Read these off the grid that follows. Counting starts at 1.
1) Which number is the entry in row 1 and column 1?
2) Which number is the entry directly below the smallest entry?
3) Which number is the entry in row 3 and column 1?
4) Which number is the smallest entry?
5) Which number is the entry directly above the smallest entry?
6) Which number is the bottom-left entry?
7) Which number is the entry just left of the smallest entry?
8) Which number is the entry in the bottom-right corner?
[[121 135 134 121 118 126 143 124 120 123 139 131 129]
 [116 117 130 131 131 140 116 124 119 128 136 137 115]
 [117 129 124 119 138 139 135 121 119 121 132 122 134]
 [131 126 127 141 136 115 138 131 125 138 119 133 125]
 [133 128 117 134 121 123 103 136 138 131 140 127 132]
 [127 134 146 128 123 135 121 122 125 130 120 122 145]
 [126 134 129 123 141 116 127 125 123 118 127 113 135]
 [128 116 123 132 123 125 143 125 131 134 138 120 132]
 [125 136 133 124 121 118 126 125 123 128 139 122 131]]
1) 121
2) 121
3) 117
4) 103
5) 138
6) 125
7) 123
8) 131
